[  8  22  -6 -34  -9  -4   7   3 -11  -3   9  -5  -7  36  13  -8  -4  -8
   2   3  21  -7 -18  -5  -4] => sok/mula
[ -4   5  -6 -21  -7   3  -7   2  -4   1   6  -9   1  12  16  -4  -3  -4
   4   3   7  -3  -1  -4  -6] => sok/pifo
[ 13  14  11 -12 -18  -6   0   7   1   2   4 -21   5  40  -4  -5   0 -17
   1   4  27  -6 -13  -7  -2] => sok/Zof
[  4   2   5  38 -16  -1  14  20   2   0  -5  -7  -4  -3   7   3   2  -6
   8  -3   6  -3  -7   2  -7] => sok/Zof
[ -2  -2   7  39   2  -8   7   5   1   4  -5   3   6  -8 -14   4  14   3
  -4  -9 -11   2  15  -1  -2] => piva/sof
[ -9 -19  -4 -28  -9   4  -6   9   4   4  -4  -4  -1 -22   1   3   9  -2
   5  10 -11  -2  15  -4  -4] => piva/tup
[-16  -5  -8 -35 -10   3 -15  -3 -11   4   1  -2   7 -45  -6 -10  18  -2
   6   5  -2   3  18   2  -3] => piva/tup
[  8   9  14 -34  -8  -4  24   0 -10   0  -2 -13  -6  31  24  -3  -7  -9
  -9   3  20  -2  -6  -9 -14] => sok/mula
[ 19  11   6  14 -11   0   8   6   1   3   2  -9  16  23   6   2  24 -15
  -1  -3  11  -1  -4  -3  -4] => sok/Zof
[  1   9  11  40  -3  -5  12   0   1  -8   0  -2  -2   5   4   1 -31 -14
  -2   2  16  -3  -1  -4  -1] => sok/Zof
[  0  -7  -5 -26   2   1  -6   7  -7  -3  -9 -11  -3 -26  -5  -4  17   5
   0   3   1   1  16   0   0] => piva/sof
[ -2 -10  -2 -14  -6   5   1  11  -7   2  -9   3   3 -14  -3   0  30  -5
  -1   2  -5  -4   7  25  -4] => piva/tup
[-15 -16  13  21   7  -3  12   0   4   2 -10  10   6 -24  -7  -2   5  -5
  -3   1  -6   1   3   1   6] => piva/tup
[ -7   2  18  54   0  -1   9  -4   5   2  -5   6   5 -28  -4  -1 -35 -23
  19   7  12  -4  18   0   8] => sok/Zof
[ -4 -10   2  -6   4   7  -6   2  -4  -8  -5  -8  -5 -18 -12  -5   7  -8
  -3   6   4   2  17  -2   0] => piva/palu
[  1  13  -8 -17 -15  -3  -5  17  -5   2   6  -4   0  20  10   1   8  -5
   2  -1  -4  -3   4 -14 -12] => sok/pifo
[  1 -11   2  12  -2  13   4   0   0  -3  -6   6 -10 -35  -2  -1   6   3
   1   7  -8  -2  16   0   4] => piva/tup
[  6   6   4 -21  -8   5  14   5   7  -1   0  -5   7  35   3  -9  -1   8
  -5 -18   8  -9  -1  -3   3] => sok/Zof
[  5  15  10 -23  -7   1  14  -8   0   0   2 -11  13  30  18   8 -14 -11
   1  -5  -7  -8  -9  -6   5] => sok/mula
[  6  12  -9   0 -18  -2   2   5 -10   2   2  -3 -18 -23   4  -1   5  -7
   3   5  15 -13   6  -2  -3] => sok/pifo
[ 13  23   0 -29 -16   8 -20  -2   4  -2  -2 -26   8  35  -5  -2 -11  -7
  -6   2   9 -10  17  -2  -5] => sok/Zof
[  7  -5  -5 -30   2  -3  -9  13  -8   3  -4   3   9   1  -7   0  32   5
  -5   0  -9   5  12   4  -1] => piva/sof
[  1  -7   0  20   0   5   9   7   3  -2  -5   5  13  -1 -16   1  23   3
  -4  -7  -6   7  22  -2  -1] => piva/palu

[ -5   3  -9  -2  -7 -20   3  -1  19   1  -6   4  -2   1   1   6  10   6
   3 -14   9   2   6   5  14] => Q/mem
[ -6  -3 -12  -8  -8  -5   9  -1   8  -1 -13  -1   3  13  -8   4   4  12
   4  -2   6  -5   2   3  15] => Q/zumor
[ -2   2   2 -21 -14  -4  13   6   9   7 -25  -1   1   5 -14   5   2  23
   5 -10  11  -8  -1   1  12] => Q/zumor
[ -7  -4 -15 -13 -12  -6  12  -2   6  -2 -13   1   2  10  -8   7   4  16
   4  -1   7  -3   2   3  15] => Q/zumor
[ -5   7 -18 -13   5  -5   8   2  -2   1 -13  -9 -11 -17  -4 -15  -2   9
  13   1   2   5   2  -1  21] => S/Tosep
[-7 -8 -7 -1  9  8 -3  4 -5 -4 -3 -7 -1 -1 -6 -3 -5  3  4  7 -4 -1 -3 -3
 -2] => Z/Tanek
[ -7  -3  -3  -9  -6 -14   4   1  18  -1 -22   3   4   0  -6   4   3   3
   2 -13  16  -8   4   5  22] => Q/zumor
[ -8  -3 -10 -13 -12  -6   8  -1  10  -1 -17  -1   6   9  -7   5   5  13
   1  -6  13  -4   2   5  19] => Q/zumor
[-9 -6 -7 -3  4  5 -3  2 -1 -5 -1 -3  0 -1 -3  0 -4  2 -2  6 -3  1 -2 -1
  0] => Z/Tanek
[-2 -7 -1  6  9 -1  0  4 -1 -3  2 -3 -2 -3 -1 -1 -3 -2  3  3 -6  0 -3 -3
 -4] => Z/Tanek
[ -4 -11  -3  -1   5  10   6   0  -7  -6 -14   0  11  19  -5  -2  -8  -3
   0   9   5 -10  -2   0   8] => Z/nusa
[ -3 -10   8  -6   9   5   2   1  -2  -1 -14  -2   0  -2  -6  -2 -11   0
   1   1   4 -11  -6  -2   0] => Z/nusa
[ -8 -14   1  -7   9   6   1   2  -3  -8 -12  -1   3   4  -5   0  -8   2
  -4   5   8  -7  -5  -1   1] => Z/nusa
[-1  3 -5  1  8  0  0  1 -2 -1 -4 -5 -4 -9  0 -3 -2 -4  5  2  1  3  1 -1
  8] => S/der
[ -6   6 -15  -3  13  -9  -2   5   1  -1   2  -6 -13 -25   6  -3  -1  -5
   5  -2   0  10   3  -1  12] => S/Tosep
[ -3  -3  -7  -3  -2 -14  11   0  11   2 -19   1   2   8   2   2   0   1
   5  -9  11  -8   4   4  23] => Q/zumor
[ -5   8 -13 -15   2   1   2  -1  -6  -6  -1  -5  -7 -13   0   0   2  11
  -3   3   8  13   1   0   7] => S/Tosep
[ -6 -13   2  -2   9   9   0   2  -3  -7 -16  -1  10  15  -4  -3  -9 -12
  -4   6  12 -12  -1   3  13] => Z/nusa
[ -6  12 -11 -13   8  -8  -1   3  -1   0  -8  -7 -12 -29   2  -2   1   3
   6  -6  10  12   2  -1  19] => S/Tosep
[  0  -4   0  -4   0 -15   9   1  12   1 -17   5  -2   1  -2   2  -2  -2
   5  -9  11 -10   3   5  21] => Q/mem
[-11 -10   0   5   2  10  -7   2   1  -6   0  -2  12  18  -7   1  -2  -1
  -5   5   1  -7  -3  -1  -5] => Z/nusa
[-10  -1  -8 -17 -11  -5   7  -3   9  -6 -14   5   6   1  -3   6   5  10
  -6  -7  19  -1   3   6  21] => Q/mem
[ 2 10  0 -5 10 -1  0  3  0 -4 -8 -5 -8 -4  0 -4  1 -3  1 -2 10  7  2 -2
 11] => S/der
[ -3  -2  -1  -9  -7  -7   6  -1  17   0 -14   3   4  13  -7   6   3   9
  -2  -9  12  -7   4   4  14] => Q/mem
[ -3  -2   0  -9  -7  -9   5  -3  12  -1 -11   4   3   5  -2   6   4   8
  -1  -9  12  -4   3   5  12] => Q/zumor
[ -5 -11   0   1   6   4  -1   3  -2  -3  -3   0   4   4   0  -2  -6  -4
  -2   4   1  -6  -2   0   1] => Z/nusa
[-10  -4  -5  -7  -4 -12   5   1  12   3 -16   0   3  -2  -6   1  -1   3
   7  -9   9  -8   3   4  19] => Q/zumor
[ -6   7  -6 -12  11   2   0   1  -6  -3 -15  -6  -3 -18   1  -6  -4 -11
   0   0  18   3   4   2  26] => S/der
[  1   6  -1  -1  10  -3  -1   4   0  -2  -6  -6 -10  -7  -1  -3  -1  -1
   3  -3   5   4   1  -2   8] => S/der
[ -1  -9  11 -13   7   4   7   0  -1  -1 -24   0   2   0  -7  -3 -11  -1
  -1  -2  14 -13  -3   1  12] => Z/nusa
[  0  -2   2 -13  -7 -14  10  -1  12   4 -16   5  -3  -1  -7   5  -2  14
   4 -11   7  -9   0   2   8] => Q/mem
[ -8 -10  -5  -4   8  10  -1   4  -5  -9  -9  -4   3   6  -6  -2  -6  -1
  -1   7   3  -6  -4   0   4] => Z/Tanek
[-17  -8 -18  -7  -5  -3   4   1   7  -3 -15  -1   7   7  -7   2   0   5
   3  -1  11  -6   3   5  22] => Q/zumor
[ -6  -5  -3 -31 -13  -2  19  -4   7   0 -35   4   3   2 -13   4  -4  23
   2  -7  21 -12   0   5  22] => Q/mem
[ -6   5 -13  -9 -12  -3   9  -2   6   0 -11   0   4  11  -7   4   6  12
   3  -3   8   0   3   5  16] => Q/zumor
[-1  5 -6 -6  9  5  2  1 -7 -4 -9 -6 -7 -6  1 -5 -3 -6 -3  5  8  4  1 -1
 14] => S/der
[ -7 -12   0   7  11   1  -2   4   4  -5  -9   0   7  11  -1  -2  -6 -14
  -1   2   7  -8   0   2  10] => Z/nusa
[ -8  -5 -10  -9  -3 -12   8   0   9  -2 -11   5   2  -6   2   3   0  -1
  -1  -7  13  -3   4   6  23] => Q/mem
